Below are the code and all the weights of a small trained network. Each question names an input and a target symbol and asks about switching units off, where a switched-off unit gives its printed mean instead of its output.

import numpy as np


def w(rows, s, z=0):
    codes = np.array(rows[::2]) - 128.0
    scale = np.full(codes.shape[1], s)
    scale[-1] = z or s
    return codes * scale


def f(y):
    return y / 2 * (1 + np.tanh(0.7978845608 * (y + 0.044715 * y**3)))


def softmax(a):
    e = np.exp(a - a.max(-1, keepdims=True))
    return e / e.sum(-1, keepdims=True)


def log_softmax(a):
    a = a - a.max(-1, keepdims=True)
    return a - np.log(np.exp(a).sum(-1, keepdims=True))


def net(x, mask):
    ids = ['αβγδεζηθλμξπτφ'.index(c) for c in x.split()]
    T = len(ids)
    res = E[ids] + P[:T]
    u = 0
    for l in range(2):
        r = res
        for j in range(2):
            rows = slice(2 * j, 2 * j + 2)
            q, k, v = (r @ M[l][rows].T for M in (Q, K, V))
            z = softmax(np.where(np.tri(T) > 0, q @ k.T / 2**0.5, -1e9)) @ v
            o = O[l][rows]
            res = res + np.where(mask[u + j], z, o[:, -1]) @ o[:, :-1]
        u += 2
        y = f(res @ A[l][:, :-1].T + A[l][:, -1])
        res = res + np.where(mask[u : u + 8], y, B[l][:, -1]) @ B[l][:, :-1]
        u += 8
    return log_softmax(res[-1] @ U[:, :-1].T + U[:, -1])


Q, K, V, O, A, B = {}, {}, {}, {}, {}, {}
E = w([
[178,118,162,88,81,185,227,171],'α',
[237,185,93,248,111,205,174,128],'β',
[200,90,111,113,131,176,108,61],'γ',
[90,94,194,124,133,136,56,55],'δ',
[86,75,128,148,163,147,89,99],'ε',
[126,75,122,104,179,109,198,141],'ζ',
[152,72,113,119,170,168,103,113],'η',
[73,132,83,121,153,180,167,155],'θ',
[110,119,71,127,133,169,109,112],'λ',
[131,104,200,47,96,101,135,151],'μ',
[50,123,94,151,105,123,76,91],'ξ',
[186,128,161,191,127,116,167,49],'π',
[247,111,156,29,203,72,117,124],'τ',
[150,110,211,180,106,116,139,168],'φ',
],0.017)
P = w([
[32,41,127,77,143,255,148,115],'0',
[120,143,104,111,85,99,89,105],'1',
[121,172,95,90,82,117,115,109],'2',
[103,149,62,70,66,96,171,117],'3',
[113,173,87,89,96,107,136,125],'4',
[101,180,85,92,115,109,141,129],'5',
[112,129,88,102,123,93,140,112],'6',
[90,166,75,96,113,100,158,127],'7',
[85,162,97,122,151,110,147,137],'8',
[102,130,106,114,157,104,153,114],'9',
[114,135,118,134,184,115,143,120],'10',
[102,130,123,129,177,106,139,116],'11',
[85,157,139,130,173,121,139,115],'12',
],0.0082)
Q[0] = w([
[104,168,96,85,102,238,39,158],'0.h1',
[197,205,119,146,100,145,247,186],'0.h1',
[52,74,116,152,57,237,121,95],'0.h2',
[141,193,137,116,88,2,176,200],'0.h2',
],0.007)
K[0] = w([
[130,125,62,81,92,161,128,43],'0.h1',
[122,193,180,177,38,113,185,180],'0.h1',
[94,82,167,128,40,254,102,120],'0.h2',
[151,151,49,151,124,76,168,143],'0.h2',
],0.0083)
V[0] = w([
[130,215,236,178,139,87,164,143],'0.h1',
[78,172,142,106,106,92,97,87],'0.h1',
[123,136,2,159,39,161,104,102],'0.h2',
[48,115,180,107,177,166,123,106],'0.h2',
],0.0074)
O[0] = w([
[211,32,91,171,71,90,102,140,1],'0.h1',
[99,128,91,198,109,27,24,107,101],'0.h1',
[90,211,242,254,226,136,39,134,74],'0.h2',
[62,106,56,94,153,97,181,141,207],'0.h2',
],0.0077,0.0046)
A[0] = w([
[120,115,105,182,179,177,109,98,109],'0.n1',
[84,93,77,103,142,173,92,81,254],'0.n2',
[140,150,126,10,116,99,166,255,132],'0.n3',
[227,194,119,85,166,148,168,186,166],'0.n4',
[218,119,85,110,129,211,98,74,241],'0.n5',
[37,130,215,71,153,65,151,169,52],'0.n6',
[114,121,131,141,18,239,166,155,112],'0.n7',
[187,124,100,115,48,122,79,77,104],'0.n8',
],0.008,0.0026)
B[0] = w([
[139,217,149,102,119,37,100,93,165],'0.n1',
[26,254,146,64,169,120,123,158,254],'0.n2',
[172,97,173,93,131,156,117,58,247],'0.n3',
[94,52,46,146,110,59,128,86,208],'0.n4',
[65,127,154,124,182,65,109,169,206],'0.n5',
[211,134,63,139,159,110,140,163,199],'0.n6',
[108,121,156,194,226,169,45,115,146],'0.n7',
[109,216,128,129,124,203,156,152,153],'0.n8',
],0.0091,0.0073)
Q[1] = w([
[35,134,179,54,177,203,67,179],'1.h1',
[235,139,146,105,126,130,225,34],'1.h1',
[99,194,122,100,144,98,189,75],'1.h2',
[3,152,151,63,181,124,82,155],'1.h2',
],0.0064)
K[1] = w([
[5,82,244,116,193,199,109,185],'1.h1',
[159,121,141,112,88,62,133,82],'1.h1',
[165,120,109,101,177,54,96,95],'1.h2',
[120,179,163,86,254,191,100,67],'1.h2',
],0.0094)
V[1] = w([
[98,65,46,155,119,108,144,185],'1.h1',
[112,170,32,87,133,21,149,229],'1.h1',
[129,194,95,197,102,44,1,21],'1.h2',
[134,181,96,186,115,233,167,173],'1.h2',
],0.0074)
O[1] = w([
[116,142,45,175,113,219,32,60,68],'1.h1',
[38,88,167,113,51,231,84,142,199],'1.h1',
[92,6,104,64,151,1,99,104,40],'1.h2',
[33,84,190,165,203,218,212,176,8],'1.h2',
],0.0088,0.012)
A[1] = w([
[105,70,103,91,124,106,189,60,105],'1.n1',
[84,103,166,167,98,187,192,104,3],'1.n2',
[207,189,161,229,100,138,177,113,22],'1.n3',
[174,152,177,131,129,55,227,100,131],'1.n4',
[90,233,128,150,93,99,162,116,153],'1.n5',
[108,119,123,233,164,155,195,169,203],'1.n6',
[120,180,254,124,76,161,153,161,152],'1.n7',
[49,113,180,155,124,131,180,119,16],'1.n8',
],0.0087,0.0058)
B[1] = w([
[168,206,116,224,35,150,105,136,175],'1.n1',
[130,142,141,198,255,87,75,105,166],'1.n2',
[44,77,122,106,34,70,63,144,169],'1.n3',
[105,26,109,187,144,212,114,149,199],'1.n4',
[189,47,149,110,167,153,131,61,251],'1.n5',
[99,182,182,117,66,51,134,112,171],'1.n6',
[133,134,100,130,125,152,178,209,250],'1.n7',
[193,129,211,138,234,204,52,175,180],'1.n8',
],0.0083,0.017)
U = w([
[131,30,224,177,126,188,140,2,161],'α',
[85,186,67,183,176,53,87,176,218],'β',
[161,24,146,7,135,122,195,179,75],'γ',
[28,76,104,49,119,159,131,99,92],'δ',
[122,107,65,174,163,196,20,182,12],'ε',
[104,103,185,154,32,140,164,191,227],'ζ',
[173,163,156,98,153,99,183,161,45],'η',
[168,186,167,180,172,98,123,120,65],'θ',
[124,127,151,62,154,64,110,203,107],'λ',
[93,153,29,119,128,177,205,129,224],'μ',
[63,99,162,72,123,83,58,159,1],'ξ',
[46,171,145,29,171,30,175,90,226],'π',
[148,138,159,105,122,132,60,102,158],'τ',
[131,138,77,121,218,124,161,68,135],'φ',
],0.0067,0.0046)

Each question gives the input, a string of symbols that net reads in full, and the target symbol t.
The units are the heads (2 rows each of Q, K, V and O) and the neurons (one row each of A and B). Each row of codes is followed by its name. A weight is (code - 128) times the scale printed after its matrix; where a second scale follows, it is the last column's (O, A, B and U).
mask holds one flag per unit, layer by layer, with each layer's heads first. A switched-off unit (its flag False) gives its mean, the last column of its rows in O or B, instead of its output. The means were averaged over made-up inputs and are rounded, as every weight is.
A unit's drop is (log p(t) with every unit on - log p(t) with that unit switched off) / (log p(t) with every unit on - log p(t) with every unit switched off).
The circuit of an input: a set's keep is (log p(t) with only the set's units on - log p(t) with every unit switched off) / (log p(t) with every unit on - log p(t) with every unit switched off). Starting from the 12 units with the biggest drops (on a tie, the unit counted first), units are removed one at a time, each time the one whose removal leaves the highest keep (on an exact tie, the one counted first), for as long as the keep stays at least 0.8.
units of the circuit, in order: the units of the circuit, biggest drop first
unit that matters most: the unit with the biggest drop
top k neurons: the k neurons with the biggest drops, biggest first
k most important neurons of layer l: the k neurons of layer l with the biggest drops, biggest first
which heads matter: for each layer, one digit per head in row order, 1 if its drop is at least 0.15 and else 0, layers parted by /
input ε γ τ β ζ τ ζ ε γ τ τ φ, target ζ: units of the circuit, in order => 1.n5; 0.n2; 0.h1; 1.h2
input δ ε ξ ε η, target δ: 2 most important neurons of layer 0 => 0.n3; 0.n6
input τ ε φ ε γ π ζ λ, target τ: which heads matter => 01 / 01
input γ α ε η τ τ α ε ε ε ξ ε φ, target ζ: which heads matter => 10 / 00
input ζ φ η π φ γ, target ζ: top 3 neurons => 0.n3; 1.n3; 1.n7
input λ θ ε, target λ: top 2 neurons => 0.n1; 1.n8
input τ φ φ τ τ ζ, target τ: units of the circuit, in order => 0.n3; 1.h2; 0.h2
input ε τ ε γ α δ τ, target τ: which heads matter => 00 / 01
input ε ε ε ε η ζ, target μ: 4 most important neurons of layer 1 => 1.n5; 1.n8; 1.n3; 1.n6
input μ γ ε δ δ ξ ε μ ε, target μ: unit that matters most => 0.h2
input ε ξ γ π ζ μ φ ε τ ζ φ ξ, target ε: 3 most important neurons of layer 1 => 1.n8; 1.n2; 1.n7
input ε τ φ ε ε π α α ε, target ε: top 2 neurons => 0.n2; 0.n3
input η ε φ π τ ε τ φ ε, target η: top 2 neurons => 0.n2; 1.n7
input δ τ η τ π τ β γ ζ η, target δ: top 3 neurons => 0.n2; 0.n3; 0.n6
input δ μ δ τ ε ε, target δ: 4 most important neurons of layer 0 => 0.n2; 0.n3; 0.n6; 0.n8
input ε η μ ε ζ θ φ φ δ, target ε: 2 most important neurons of layer 1 => 1.n8; 1.n2
input λ ε μ φ π γ φ π, target ζ: unit that matters most => 0.h1
input τ τ φ ε τ ζ ζ α ε τ π, target τ: 3 most important neurons of layer 0 => 0.n4; 0.n5; 0.n7
input π φ δ ε ε ε θ ε γ ζ θ θ, target π: 3 most important neurons of layer 0 => 0.n5; 0.n6; 0.n4
input ζ ε γ γ θ ξ ζ γ ζ ε τ ζ, target τ: top 4 neurons => 0.n4; 0.n5; 0.n3; 1.n7
input τ ε γ γ τ ε π τ ε δ τ δ, target τ: top 4 neurons => 0.n3; 0.n5; 0.n4; 1.n5
input γ ε π π γ τ λ μ, target τ: 4 most important neurons of layer 1 => 1.n7; 1.n5; 1.n1; 1.n4
input ε η β, target β: 3 most important neurons of layer 0 => 0.n4; 0.n2; 0.n7
input λ η φ π ζ ε γ τ λ β, target β: top 2 neurons => 0.n3; 1.n5
input φ θ τ α ε θ ε ε, target φ: unit that matters most => 0.n7
input ε ζ ε ε, target ε: top 3 neurons => 0.n3; 1.n8; 0.n2
input δ γ ξ α μ ε θ τ φ γ γ μ γ, target δ: unit that matters most => 0.n2
